cols: W Q U N J E D
G: [ 2.02 -0.22 -6.94 -0.83  0.27  2.37 -2.84]
Y: [-3.60 -0.87  1.31 -5.88  4.52 -0.14 -2.84]
X: [-5.71  5.64 -0.46 -8.41 -1.43 -0.14 -1.36]
B: [ 3.43 -0.22 -5.18  6.76 -3.45 -6.17  5.31]
C: [-2.90  4.99  0.13 -3.36 -1.24 -2.15 -5.07]
Z: [-5.71 -3.48  1.90 -5.88  2.59  0.36  0.86]
L: [-9.23  3.04  2.49 -9.25 -3.63  0.87 -6.55]
S: [-2.19  0.43 -5.18  0.02  0.02 -3.66  4.57]
H: [-2.19  0.43 -3.41 -1.67 -4.50 -5.66  4.57]
R: [ 1.32  8.90 -0.46  0.02 -1.55 -3.15  1.60]
down: [ 2.49 -5.18 -3.41]
U
down: [-2.84 -2.84 -1.36]
D
down: [-8.41  6.76 -3.36 -5.88 -9.25]
N
down: [-3.60 -5.71]
W
down: [-3.48  3.04]
Q

cols: Zimu nonu dal Fibit Nibil vuba Vulal
A: [-1.43 -1.52  1.36 -0.81  1.87 -8.85 -0.07]
M: [-1.43 -1.52  1.36 -3.27 -4.11  4.36 -1.03]
V: [ 0.42  1.74  0.83  0.94  6.14  7.97 -0.35]
down: [-1.52  1.74]
nonu

cols: dop nugi nuvop pab figab
Kinef: [ 0.86 -5.02 -6.64  1.91 -1.97]
zipob: [ 3.67  0.91 -5.46 -1.72 -5.62]
zon: [-6.95 -3.53  0.80 -2.53 -1.44]
figiv: [-1.88 -0.76 -0.99 -3.87  1.59]
limul: [-6.95 -3.53  0.80 -2.53  5.49]
down: [ 3.67 -6.95]
dop
down: [1.59 5.49]
figab

cols: rarem Fuli kilez tuf Letok mosi
P: [-5.23 -1.09  3.97  0.00 -1.31 -8.18]
T: [-4.94 -1.74  4.08  0.45 -1.18 -7.87]
K: [-4.94 -1.74  4.08  0.00 -1.31 -8.18]
F: [-5.23 -2.13  3.97  0.00 -1.14 -8.18]
down: [-1.18 -1.31 -1.14]
Letok
down: [-1.18 -1.31]
Letok
down: [0.45 0.00]
tuf
down: [-4.94 -5.23]
rarem
down: [-4.94 -4.94]
rarem

cols: tunad kisiz Goke vonu Ton
noder: [ 2.02  4.06 -4.19  1.60 -0.46]
luz: [-3.25 -1.33  2.84 -0.93  1.91]
paduk: [-5.31 -3.65  1.20 -1.31 -7.42]
tumil: [-5.31 -3.65  1.20 -1.31 -0.41]
down: [-0.46  1.91 -7.42]
Ton
down: [-4.19  2.84  1.20]
Goke
down: [ 2.02 -3.25 -5.31]
tunad
down: [-1.33 -3.65]
kisiz
down: [-4.19  2.84]
Goke
down: [2.84 1.20 1.20]
Goke
down: [ 4.06 -1.33 -3.65]
kisiz

cols: pinib nuf mun Raluz zap
sadaz: [-1.80  1.49 -2.73  1.57  0.73]
bobik: [ 0.81 -0.31 -1.53  1.33 -2.64]
nire: [ 0.79  1.32  2.84 -1.69 -4.59]
bodap: [-3.67  1.12  0.79  7.97  2.70]
vod: [ 0.21  0.17  0.06  0.39 -1.33]
down: [-2.64 -4.59  2.70 -1.33]
zap
down: [1.32 1.12]
nuf
down: [-0.31  1.32  1.12]
nuf
down: [1.32 1.12 0.17]
nuf

cols: dilar Ruv Veni Sosi luf Kovap pib dure Neka Vep
zun: [-4.07 -0.27 -4.57 -1.53 -0.44  2.09 -0.84  3.18  1.15  9.56]
Siven: [ 2.99 -4.89 -5.89 -0.54 -0.18 -4.89  0.53 -0.01 -0.01  8.17]
tufuv: [-7.79 -0.32 -1.56  0.42  3.11 -1.88  0.82 -0.95 -2.07  2.73]
detik: [-1.36  0.86  4.24 -6.19 -2.25 -1.32  0.10 -1.85  2.36 -0.15]
daf: [-6.10  1.30  2.62  2.78 -2.68 -4.35  1.76  2.22 -1.17 -3.37]
pob: [ 7.88 -0.47 -1.47 -4.10 -0.93 -0.04  1.38  2.50  4.09  1.30]
rizot: [ 4.49 -1.85  1.56 -0.98 -4.21  0.06  0.49  1.59  1.05 -2.45]
zit: [ 1.98  6.66  4.62  5.89 -0.05 -0.53 -1.94  8.49  2.95  2.50]
Zude: [-4.07 -0.27 -4.57 -1.53 -0.44  2.09 -0.84  3.18  1.15  1.26]
Migif: [ 3.95  3.11  0.74  2.17  1.28 -5.56  0.28 -3.52 -6.38  2.40]
baz: [ 3.59  0.46 -4.03  4.28 -1.75 -2.86 -0.36  3.25 -0.73 -0.20]
Vare: [ 0.96 -0.81 -3.67  1.21 -4.31  4.37  4.42  0.46 -0.64  6.92]
down: [-0.18  3.11]
luf
down: [-4.89 -0.32]
Ruv
down: [-7.79 -1.36 -6.10  7.88  4.49  1.98 -4.07]
dilar
down: [-4.07  2.99 -7.79 -1.36 -6.10  7.88  4.49  1.98 -4.07  3.95  3.59]
dilar
down: [-1.32 -4.35 -0.04  0.06]
Kovap
down: [2.50 1.26 2.40]
Vep
down: [-0.84  0.53  0.82  0.10  1.76  1.38  0.49 -1.94]
pib

cols: Big von kugi puze rura
didip: [ 2.09 -3.41  2.94  1.17 -6.13]
Nev: [-0.62  9.45 -7.93 -5.58 -2.60]
Ful: [-1.01 -0.06 -0.23  1.72 -0.17]
Tiro: [ 2.09 -3.41  2.94  1.17  4.48]
down: [-0.17  4.48]
rura
down: [ 2.94 -7.93 -0.23]
kugi
down: [ 1.17 -5.58  1.72]
puze
down: [-5.58  1.72  1.17]
puze
down: [-6.13 -2.60]
rura

